In the rows, 128 means zero.
Each row of numbers stands for one thing and depends on some of the facts below. Use the named rows to name the rest.

Some rows with their names:
gasko: [140 128 138 141 116 136  91 127 123 178 151 119 142 133 128  88 135 133
 118 113 157 125 111 131 140 118 121 130 128 124 134 115 109 151 165 138
 120 119 134 152 110]
trefer: [132 130 114 130 129 132 113 121  93 137 122 137 133 166 109 100 137 113
 141 126 135 117 135 123 134 117 137 110 127 113 165 127 151 141 111 143
 154 131 138  98 138]
memu: [137 164 124 149 125 126 116 119 128 123 125 122 129  80 126 119 111 135
 122  92 137 131 121 136 130 126 120 114 135 131  83 105 119 133 144 150
 128 106 135 104 114]
fegra: [123 129 140 114 138 123 135 129 143  92 124 126 130 129 134 123 133 114
 139 132 120 114 127 126 110 155 122 130 128 119 132 115 123 119 123 115
 140 130 136 107 140]
plitrek: [160 112 135 122 136 126 145 151 118 127 132 121 148 158 103 122 129 138
 132 156 122 128 126 148 104 108 134 117 127  97 134 134 139 128 128 140
 159 127 128 128 136]
rimur: [151 106 110 141 158 121 141 135 176 115 141 134 134 140 119 138 133 125
 139 130  93 133 130 111  90 135 118 102 114 127 149 111 117 123 114  96
 146 132 134 121 130]
faflen: [141 154 129 122 130 133 125 134 147  84 129 135 129 124 133 128 120 108
 130 124 122 112 132 124 105 160 116 143 132 119 126 107 101 119 119 113
 128 130 138 108 157]
guvek: [113 150 132 117 140 121 136 115 130 124 110 133 111  83 135 132 137 136
 147 122 150 120 107 135 130 138 103 127 143 118  98 104 132 127 129 121
 119 103 140 117 123]
fluro: [111 126 136  98  92 136 119 136 149 128 138 121 127 129 164 147 141 125
 102 147 120 126 144 101 139 148 146 172 126 167 160 194 101 107 130  81
  57 146 126 208 145]
grotutrik: [ 81 120 182  95 105 113 116  85  62 127 103 125 147 124 156  83 141 145
 141 156 130 163 136 139 159  79 130 137 150 148 141 156 196 146  98 244
 145 139 107  89 120]
drusam: [138 155 121 147 128 125 126 123 140 116 124 124 121  91 130 120 111 135
 126 100 129 132 127 132 129 135 121 120 135 131  91 108 118 129 136 132
 134 116 130 106 123]
mapledre: [136 157 134 149 123 123 117 121 127 136 127 120 137  85 127 110 113 131
 130  93 138 133 119 135 135 125 124 111 140 133  97 110 122 137 143 150
 126 104 137 106 112]
skasek: [102 115 181 101 117 116 133  99  90 106 110 123 142 116 164  94 134 151
 137 171 123 163 134 139 133  86 126 144 144 143 115 146 181 140  94 221
 152 140 106  97 120]
geklel: [146 126 111 146 148 120 136 129 157 102 126 123 122 115 122 117 121 125
 133 109 113 125 129 126 109 145 118 115 131 129 110 103 116 120 120 105
 153 131 131 102 132]
kipon: [126 109 109 131 112 139 133 143 131 153 138 135 108 145 117 158 132 145
 108 130 120 126 134 117 140 122 141 145 122 146 153 172 127 132 121  84
  96 160 125 190 148]
poman: [126 113 106 133 118 138 132 147 138 151 136 135 108 144 117 163 125 150
 108 131 121 125 132 120 146 118 146 143 122 148 151 165 127 130 122  79
  97 153 126 190 142]
lugras: [154 123 113 147 149 123 118 144 168 115 140 120 136 119 118  93 131 130
 138 100 118 115 116 118 103 149 125 104 135 125 137 100 104 126 127  95
 162 122 140 110 127]
nogrir: [ 97 145 133 109 107 123 141 115  22 138 100 126 139 162 115 142 110  83
 132 135 140 139 158 152 174 104 154 108 116 101 106 145 175 103 145 199
 128  87 118  71  94]
vitrapok: [ 97 105 185  93  97 126 115  90  66 146 122 121 138 149 168  95 143 142
 121 192 141 175 131 140 148  69 116 180 136 137 129 159 167 156 114 235
 126 154  97 132 126]

There are 4 kinds of fact about the things: ξ, π, Φ, β.
ξ braplok <- fluro,brito,faflen
ξ badrek <- paresi
ξ trefer <- paresi
ξ losto <- paresi
ξ gudan <- seskar,kibos
ξ bruflum <- seskar,guvek
ξ flubur <- seskar,guti
ξ giskis <- seskar,birok,fleflozo
ξ doso <- guti,stoklekel
ξ plamimas <- guti,digrer,pliklan
ξ lisketrik <- guti
ξ plitre <- guti,mugram,guvek,kibos
ξ fliklir <- beskem,skedir,fleflozo,vamestil,mipal,risken
ξ plizi <- beskem,lopleli
ξ goflar <- beskem,vamestil
ξ nogrir <- beskem
ξ tuplun <- beskem
ξ giflatan <- beskem,drizul
ξ sino <- vibron
ξ degros <- vibron,stoklekel,lotol,vamestil
ξ vatin <- vibron,guplik,trizo
ξ plimal <- vibron,faflen
ξ fegus <- zumavir
ξ kudres <- digrer,bulor
ξ tragi <- digrer,lopleli
ξ tribol <- digrer,drizul,risken
ξ tarun <- digrer
ξ bromeno <- digrer,grize
ξ flinis <- digrer
ξ graful <- digrer
ξ gistiflis <- digrer,grize,vamestil,faflen
ξ bamun <- digrer,mipal
ξ kleflos <- guplik
ξ flituk <- guplik,mugram
ξ kodes <- guplik
ξ grimamin <- guplik,brito,skedir
ξ stumem <- guplik,sudrok,fligrazun
ξ pleskizus <- guplik,skedir
ξ betebin <- mugram
ξ dogro <- sudrok,grize,brito
ξ gafila <- sudrok
ξ fistel <- sudrok,trizo,kibos
ξ kipon <- sudrok
ξ riva <- sudrok,dadrel
ξ gadar <- sudrok
ξ greplam <- sudrok
ξ stibe <- grize,brito
ξ zitum <- grize,stoklekel
ξ treple <- dadrel
ξ flilum <- dadrel,stoklekel
ξ nudrum <- skuflur,fleflozo
ξ pubok <- sotis,pliklan
ξ gratun <- sotis,soke
ξ gede <- sotis
ξ vitrapok <- brito,fegra
ξ deles <- brito,risken,zulam,faflen
ξ pafles <- kozik
ξ piman <- birok,trizo
ξ bruklas <- birok
ξ zaflal <- birok,skedir
ξ plestis <- bulor,tulinis
ξ skogrur <- bulor,bedul
ξ rimur <- lopleli,kibos
ξ skasek <- lopleli,mipal
ξ briser <- lopleli,lotol
ξ geplor <- fegra,risken
ξ driske <- fegra
ξ taplo <- trizo,soke
ξ plitrek <- stoklekel,vamestil
ξ drusam <- stoklekel,lotol
ξ kifi <- soke,pliklan
ξ geklel <- lotol
ξ bomo <- tulinis,skedir,mipal
ξ flasten <- skedir,zulam
ξ nutun <- skedir,zulam
ξ guklom <- skedir
ξ bredror <- skedir
ξ skebrus <- skedir
ξ gegresas <- bedul
ξ zagrur <- bedul
ξ poman <- fleflozo,kibos
ξ dovar <- vamestil
ξ grotutrik <- mipal
ξ diflel <- fligrazun
ξ nufir <- kibos
ξ fepli <- risken
ξ skirol <- zulam
ξ relik <- faflen
ξ bustul <- faflen
[gafila,pubok] π stumem
[flasten,seskar] π zumavir
[grotutrik] π stoklekel
[trefer] π skedir
[kifi,vamestil] π manasis
[briser] π pafles
[nufim] π flubur
[gadar,drizul,driske] π graska
[greplam,nogrir,kudres,vatin] π tarun
[zumavir,giflatan,riva] π briser
[guplik] π giskis
[plitrek,pliklan,zagrur] π zitum
[bredror] π dadrel
[sudrok] π lopleli
[grize] π nudrum
[flinis] π brito
[bomo,tribol] π plizi
[plamimas] π risken
[lotol] π plitre
[gropo] π nufir
[kleflos] π fluro
[piman] π taplo
[bedul] π nutun
[mipal] π fleflozo
[tragi] π grotutrik
[plestis,kodes,trefer,greplam,zumavir,plitrek,mugram,bredror,vaflagas,zaflal,grize,tribol,kozik,birok,lopleli,treple,doso,plamimas,soke,gistiflis,lotol,gudan,pliklan,taplo,bustul,tuplun,zagrur,mipal,tragi,fepli] Φ 916
[sino,plizi,drusam,gadar,guplik,bromeno,goflar,brito,guvek,drizul,fliklir,tulinis,fleflozo,fligrazun,lisketrik,dovar,dogro,skasek] Φ 351
[graska,flasten,grotutrik,kifi,bamun,memu,nogrir,braplok,gratun,flinis,sotis,mapledre,trizo,deles,kibos,risken,zulam] Φ 96
[bruflum,gafila,guti,rekir,digrer,skuflur,flilum,driske,fistel,nutun,piman,bedul,vamestil,skirol,leredel] Φ 488
[vitrapok,pleskizus,seskar,badrek,flituk,giskis,bruklas,bulor,gede,relik,stoklekel,gasko,betebin] Φ 367
[diflel,fegus,lugras,briser,beskem,nufim,giflatan,sudrok,plitre,bomo,kudres,fegra,vatin,geklel,losto,faflen] Φ 4
[geplor,guklom,kloflum,rimur,riva,pubok,skogrur,gropo,kleflos,stibe,busik] Φ 758
β zitum <- plestis,flituk,taplo,leredel
β drudum <- sino,mugram,tribol,stibe,fepli
β stumem <- graska,bruflum,fegus,sudrok,rimur
β graful <- vitrapok,grotutrik,kifi,guklom,kloflum,pubok,deles,skirol,skasek
β dadrel <- gafila,briser,skuflur,mapledre,gede,soke,gudan
β grirodre <- kodes,lugras,beskem,greplam,goflar,fliklir,driske,gasko
β migudu <- flasten,bamun,bomo,birok,vatin,pliklan,lisketrik
β zitruplun <- diflel,badrek,memu,kudres,tulinis,risken
β vibron <- pleskizus,rekir,giskis
β skebrus <- seskar,guplik,kozik,treple,tuplun
β plimal <- plizi,digrer,bromeno,nogrir,vaflagas,plamimas,flilum,kibos,dovar
β skedir <- trefer,bredror,skogrur,nutun,bedul,mipal
β kipon <- drusam,doso,stoklekel
β poman <- geplor,gadar,tragi
β nufir <- guti,kleflos
β degros <- nufim
β tarun <- zumavir,giflatan
β flubur <- plitrek,guvek,drizul,zagrur,zulam
β pafles <- bruklas,riva,lopleli
β gegresas <- braplok,sotis,geklel,piman
β grimamin <- zaflal,bulor,vamestil,dogro
β nudrum <- grize,trizo,bustul,losto,faflen
β fluro <- gratun,plitre,fegra,busik,betebin
β manasis <- flinis,brito
β sadus <- relik,fistel,fligrazun
β pegoplor <- gistiflis,lotol,gropo
β paresi <- fleflozo

Name these rows:
No name comes twice in this set of rows, the named rows included.
[ 95 115  99 125 113 138 160 133 100 143 124 135  92 163 109 200 116 104
 106 137 106 144 163 131 163 132 147 145 110 137 131 168 130 103 134  98
  78 139 106 152 128] -> plimal
[110 158 138 135 113 120 100 104 125 135 118 115 131  86 142  95 119 123
 131  84 136 137 130 122 151 133 128 111 140 155 116 119 126 132 137 157
 115 104 130  99 101] -> graska
[108 164 158 110 104 126 108 122 105 118 121 125 149 103 147 116 123 117
 132 115 144 115 121 138 143 135 133 133 133 131 127 129 131 129 151 166
 109 107 141 117 124] -> zulam
[ 99 114 121 136 130 121 113 105 144 130 127 124 115 120 137  86 149 112
 148  90 116 140 134 111 140 145 123 111 133 153 160 117 121 128 123 129
 131 127 130 102 119] -> taplo
[107 108 107 134 108 139 129 133 140 153 137 132 107 136 126 145 131 145
 108 113 118 132 141 110 152 133 148 141 123 166 165 171 122 129 122  81
  88 161 118 181 139] -> tarun
[ 82 148 142 130 111 141  98 100 129 149 133 133 109  98 160 128 134 118
 125 109 150 129 111 128 155 140 104 157 131 136 120 102  99 144 158 141
  79 124 121 142 120] -> stoklekel
[170 130 119 137 130 129 111 144 111 140 136 127 154 160 109  91 134 120
 135 121 138 106 126 122 115 122 138 105 124 106 157 126 134 136 121 120
 163 121 148 121 135] -> greplam
[156 135 134 116 144 128 149 151 129 116 128 134 130 139 115 143 138 138
 142 162 140 108 111 145  98 126 112 136 131  86 118 119 131 126 126 119
 144 119 145 136 149] -> pliklan
[146 149 143 133 115 131 114 139  88 145 126 121 156 130 108 107 117 136
 127 123 146 118 119 150 136 101 135 112 136 106 117 127 148 144 144 176
 145 110 137 108 126] -> flasten
[114 106 165 100 123 120 134  96  98 113 118 125 132 127 158 103 137 149
 134 175 118 167 132 133 124  90 116 154 141 134 121 139 167 143  91 208
 150 156 102 108 130] -> skirol

Now the same things, written a new way:
Known rows:
poman: [165 201 166 133 119 135 103  84 131 107 143  92 124 112 202 152 168 128
 143 115 100  94 133 141  86 149 216  97  92 130 130 104 158  98 130 169
 140 143 163 168  87 107 127 117]
gadar: [187 121 137 125 142 114 122  75  73 155 141  93 119 101 173 125 130 154
 136 111 130 100 135 125 135 130 151 132 125 129 165  79 149 116 142 134
 168 128 151 145 142 124 117  85]
deles: [126 127 162 125 173 103 135 118  10 137 145  75 145 117 178 140 144 155
 133  66 111 124 138 161  55 119 169 134 101 121 165 100 146 117 147 183
 133 148 134 187 153 159 163  88]
gropo: [195 106 146 146 151 115 138  84  58 129 142  70 143  90 190 137 142 160
 178  92 131 110 133 147 111 157 167 121 138 128 160 103 157 119 144 168
 150 148 154 148 176 134 146  77]
bredror: [141 141 133 114 135 123  98 114  88 145 148  99 125 121 152 126 140 153
 102 112 114  95 149 109 140 111 149 144  95 141 137  75 138 113 133  97
 153 136 138 149 146 131 113  92]
migudu: [166 192 170 137 120 131 111  86 129 101 150  99 120 111 194 150 172 131
 145 117 107  95 136 139  82 158 212  96  97 141 129 101 160 100 135 168
 141 150 157 170  81 108 133 116]
stumem: [139 203 177 127 110 131 106  85 126 115 144  99 122 101 192 153 159 124
 137 104 107 101 124 141  86 160 218  95  92 146 117 104 143 101 136 180
 139 138 155 179  98 100 123 130]
lugras: [162 132 137 132 131 115 100  78  83 135 146  87 132  99 146 129 126 156
 123 126 136 114 134 118 145 142 135 146 120 143 179  98 140 110 145 129
 165 124 150 137 149 134 129  85]
guklom: [157 110 165 125 168 111 150  87  23 144 134  68 141  98 179 137 140 154
 141  89 129 132 125 152  63 135 147 150 122 119 191 115 155 114 158 196
 143 142 140 184 143 140 155  88]
memu: [165 138 132 154 154  97 139  98  41 112 151  75 155 100 162 157 148 161
 158  73 115 106 134 160 108 138 179 109 108 136 141  95 140 110 138 154
 138 156 138 154 182 143 155  81]
digrer: [188 162 107 162 135 117 147  88 107  92 167  87 149  92 142 133 133 168
 173 101 155  89 146 141 161 185 171 100 136 136 141  93 144 133 112 144
 163 154 129 107 199 135 135  84]
tarun: [116 208 179 152  92 161  76  98 132  50 129  82 141 105 202 144 157 134
 140 118 103  92 149 128  76 178 222 127  67 140 132 135 168 106 134 183
 139 151 148 154 105 120 156 118]
kipon: [166 195 170 138 119 132 111  82 126 112 142 101 117 110 199 149 163 126
 140 111 101  92 135 137  84 153 219  97  88 140 122  97 156  99 132 168
 142 148 153 166  81  98 121 122]
grimamin: [155 197 173 123 120 135 116  81 128 112 144  98 122 110 201 137 162 125
 142 109  98  90 127 139  78 153 218 102  90 137 123  98 157 102 130 164
 141 141 152 167  84 104 123 130]
kleflos: [189 128 142 145 149 108 158  67  46 124 132  72 146  89 185 135 130 159
 173  85 124 105 121 150 107 142 167 121 126 128 156 101 145 109 146 169
 158 147 144 145 167 125 145  90]
skirol: [143 125 169 116 168 118 146 118  44 153 135  83 124 108 178 137 140 152
 123  89 142 125 141 141  77 126 146 150 110 118 187 111 157 128 153 199
 145 145 132 180 144 127 141  84]
paresi: [177 193 170 145 119 131 114  92 131  98 153  97 120 116 191 156 169 127
 138 122 104  95 143 141  87 171 215  94  96 145 126 103 162 101 143 158
 139 156 156 173  74 104 128 114]
piman: [174 139 141 136 149 120 140  91  74 142 140  89 130  94 182 140 134 154
 149  91 142  97 140 142 124 137 167 121 115 112 161  93 151 124 129 176
 161 138 144 143 167 119 128  84]
manasis: [152 202 175 134 110 132 107  95 135  99 153  95 126 109 180 157 172 127
 140 113 112 103 136 142  85 170 214  97  98 144 122 112 153 103 141 179
 135 145 157 178  89 110 122 120]

Which thing is each row?
No name comes twice in this set of rows, the named rows included.
[184 133 144 147 147 118 147 104  78 120 149  84 134  95 159 156 153 161
 148 101 152 106 148 137 125 163 160 122 119 130 161 107 148 124 149 173
 152 154 134 143 164 121 138  79] -> guti
[186 123 141 148 149 111 139  75  58 120 145  67 147  90 178 141 138 161
 174  90 132 110 130 151 111 162 168 123 135 129 162 109 148 112 149 179
 149 146 147 146 178 137 147  83] -> busik
[161 119 135 107 138 121  98 107  85 145 150 106 120 124 151 138 157 153
 118 125 119  97 156 115 154 112 156 153 108 131 136  71 152 114 122  98
 149 137 148 150 144 136 113  75] -> zagrur
[147 132 141 155 153 105 136 110  51 109 170  75 158 105 152 140 149 166
 160  79 119 114 141 162  96 169 184 109 118 146 134  98 144 128 140 155
 136 163 130 165 181 154 152  91] -> risken
[193  96 144 129 128 121 129  83  79 141 135  83 128  90 161 131 139 147
 128 136 134 106 142 110 139 149 136 154 123 152 158  99 149 108 157 118
 161 145 136 150 138 104 116  88] -> sudrok
[160  93 149 135 111 145  90  94  73 122  97  73 128  92 209 111 127 159
 127 115 110  87 143  88 133 127 136 177  97 136 162 113 155 118 149 130
 165 142 145 123 174 114 143  80] -> vatin
[182 145 136 129 161 119 154  89  71 142 142  96 126 108 176 133 137 159
 153  92 143  97 140 146 121 134 164 125 128 112 161  91 156 127 124 168
 162 142 141 143 160 130 126  84] -> driske
[179 122 145 140 133 117 110  90  82 135 150  88 133  96 159 139 137 154
 129 120 139 109 145 121 141 157 149 135 126 143 173  95 145 111 154 141
 159 137 148 145 154 124 127  81] -> guvek
[179 107 170 137 177 110 133  89  20 149 137  78 130 103 189 146 142 162
 139  90 130 129 136 154  74 131 156 138 120 106 206 105 159 111 162 194
 147 141 153 176 140 150 161  71] -> pubok
[171 158 101 126 115 122  92  92 114 116 147 100 131 109 136 142 144 159
 134 115 124  77 144 110 195 118 165 141 109 140 110  75 138 102  95  85
 158 133 150 107 190 127 121  86] -> plamimas
[181 120 141 132 126 123 104  80  87 142 142  84 124 103 164 122 134 155
 127 127 134 109 138 113 139 140 143 145 125 139 173  92 145 109 145 126
 164 131 151 138 143 129 127  82] -> nufim
[185 142 140 131 151 118 160  86  66 134 130  87 132  95 171 145 136 156
 147  87 140  96 133 140 130 132 158 124 114 117 154  98 146 117 132 171
 161 144 135 141 165 110 135  84] -> gafila
[147 199 179 131 144 126 112  90 153 107 145  91 126 102 194 157 166 117
 115 131  92 103 136 122  80 169 219  85 107 147 132 101 143  87 121 174
 109 156 159 139 128 118 158 136] -> pafles
[176 120 143 141 131 117 118  93  79 136 146  81 132  95 165 128 129 154
 123 110 130 109 137 118 131 152 137 129 121 153 162  97 137 118 160 134
 162 140 141 154 152 111 125  91] -> fligrazun
[163 153 115 147 109 122  97  83 118 112 153  78 145  90 142 117 128 167
 162 100 137 101 119 120 172 162 153 121 144 151 129 107 129 121 125 132
 158 122 156 117 218 132 124  87] -> plizi

